Below are the code and all the weights of a small trained network. Each question names an input and a class and asks about switching units off, where a switched-off unit gives its printed mean instead of its output.

import numpy as np


def w(rows, s, z=0):
    codes = np.array(rows[::2]) - 128.0
    scale = np.full(codes.shape[1], s)
    scale[-1] = z or s
    return codes * scale


def norm(h):
    return h / np.sqrt((h * h).mean(-1, keepdims=True) + 1e-5)


def f(y):
    return np.maximum(y, 0)


def log_softmax(a):
    a = a - a.max(-1, keepdims=True)
    return a - np.log(np.exp(a).sum(-1, keepdims=True))


def net(x, mask):
    res = np.array(x, float).reshape(1, 3) / 4 @ E
    u = 0
    for l in range(3):
        y = f(norm(res) @ A[l][:, :-1].T + A[l][:, -1])
        res = res + np.where(mask[u : u + 3], y, B[l][:, -1]) @ B[l][:, :-1]
        u += 3
    return log_softmax(norm(res)[-1] @ U[:, :-1].T + U[:, -1])


A, B = {}, {}
E = w([
[63,133,69,192,34,222,127],'x0',
[89,3,86,174,111,130,61],'x1',
[45,211,98,122,215,143,124],'x2',
],0.011)
A[0] = w([
[83,110,149,102,82,110,105,2],'0.n1',
[143,116,127,120,83,77,195,67],'0.n2',
[120,204,255,114,59,118,124,174],'0.n3',
],0.008,0.0085)
B[0] = w([
[126,186,104,174,48,216,28,128],'0.n1',
[165,41,11,118,173,94,45,143],'0.n2',
[156,167,83,106,163,194,153,255],'0.n3',
],0.012,0.0055)
A[1] = w([
[250,28,89,146,86,82,216,56],'1.n1',
[2,177,132,140,28,229,168,124],'1.n2',
[7,102,133,119,220,10,73,3],'1.n3',
],0.0076,0.0053)
B[1] = w([
[135,117,98,93,55,26,11,202],'1.n1',
[140,191,116,222,103,207,180,253],'1.n2',
[115,101,139,228,222,84,38,185],'1.n3',
],0.013,0.007)
A[2] = w([
[245,143,36,71,142,79,109,74],'2.n1',
[197,118,144,157,233,158,71,3],'2.n2',
[30,186,255,175,89,206,201,35],'2.n3',
],0.0084,0.0027)
B[2] = w([
[130,104,140,71,71,44,135,254],'2.n1',
[1,63,184,110,191,194,142,206],'2.n2',
[144,239,43,182,184,177,98,242],'2.n3',
],0.013,0.0054)
U = w([
[119,68,88,213,30,186,96,88],'0',
[28,80,151,188,209,121,76,161],'1',
[101,227,47,195,73,246,190,233],'2',
[167,191,215,26,190,142,221,70],'3',
[192,71,205,191,112,186,224,2],'4',
[179,91,100,51,26,51,73,182],'5',
],0.014,0.0085)

Each question gives the input, the list of numbers given to net, and the class t.
The units are the neurons (one row each of A and B). Each row of codes is followed by its name. A weight is (code - 128) times the scale printed after its matrix; where a second scale follows, it is the last column's (A, B and U).
mask holds one flag per neuron, layer by layer. A switched-off neuron (its flag False) gives its mean, the last column of its row in B, instead of its output. The means were averaged over made-up inputs and are rounded, as every weight is.
A unit's drop is (log p(t) with every unit on - log p(t) with that unit switched off) / (log p(t) with every unit on - log p(t) with every unit switched off).
The circuit of an input: a set's keep is (log p(t) with only the set's units on - log p(t) with every unit switched off) / (log p(t) with every unit on - log p(t) with every unit switched off). Starting from all 9 units, units are removed one at a time, each time the one whose removal leaves the highest keep (on an exact tie, the one counted first), for as long as the keep stays at least 0.8.
units of the circuit, in order: the units of the circuit, biggest drop first
top k neurons: the k neurons with the biggest drops, biggest first
top k neurons in layer l: the k neurons of layer l with the biggest drops, biggest first
drop of u: that unit's drop, to one decimal
input [0,2,3], class 1: units of the circuit, in order => 0.n3; 1.n3
input [6,-4,-8], class 5: units of the circuit, in order => 1.n1
input [-1,-1,6], class 1: top 3 neurons => 0.n3; 1.n2; 1.n3
input [-2,-1,3], class 3: top 3 neurons => 1.n2; 1.n3; 1.n1
input [-3,-1,3], class 3: top 3 neurons => 1.n2; 1.n3; 0.n2
input [0,-6,-2], class 3: top 2 neurons in layer 0 => 0.n3; 0.n2
input [6,7,-2], class 2: top 2 neurons in layer 1 => 1.n2; 1.n1
input [-1,-1,2], class 3: top 2 neurons => 1.n2; 1.n1
input [-8,-5,-4], class 5: top 2 neurons => 2.n1; 1.n2
input [2,4,-8], class 5: drop of 1.n1 => 0.1
input [-4,-4,-3], class 5: drop of 2.n1 => 0.4
input [-3,-1,2], class 3: drop of 1.n1 => 0.8
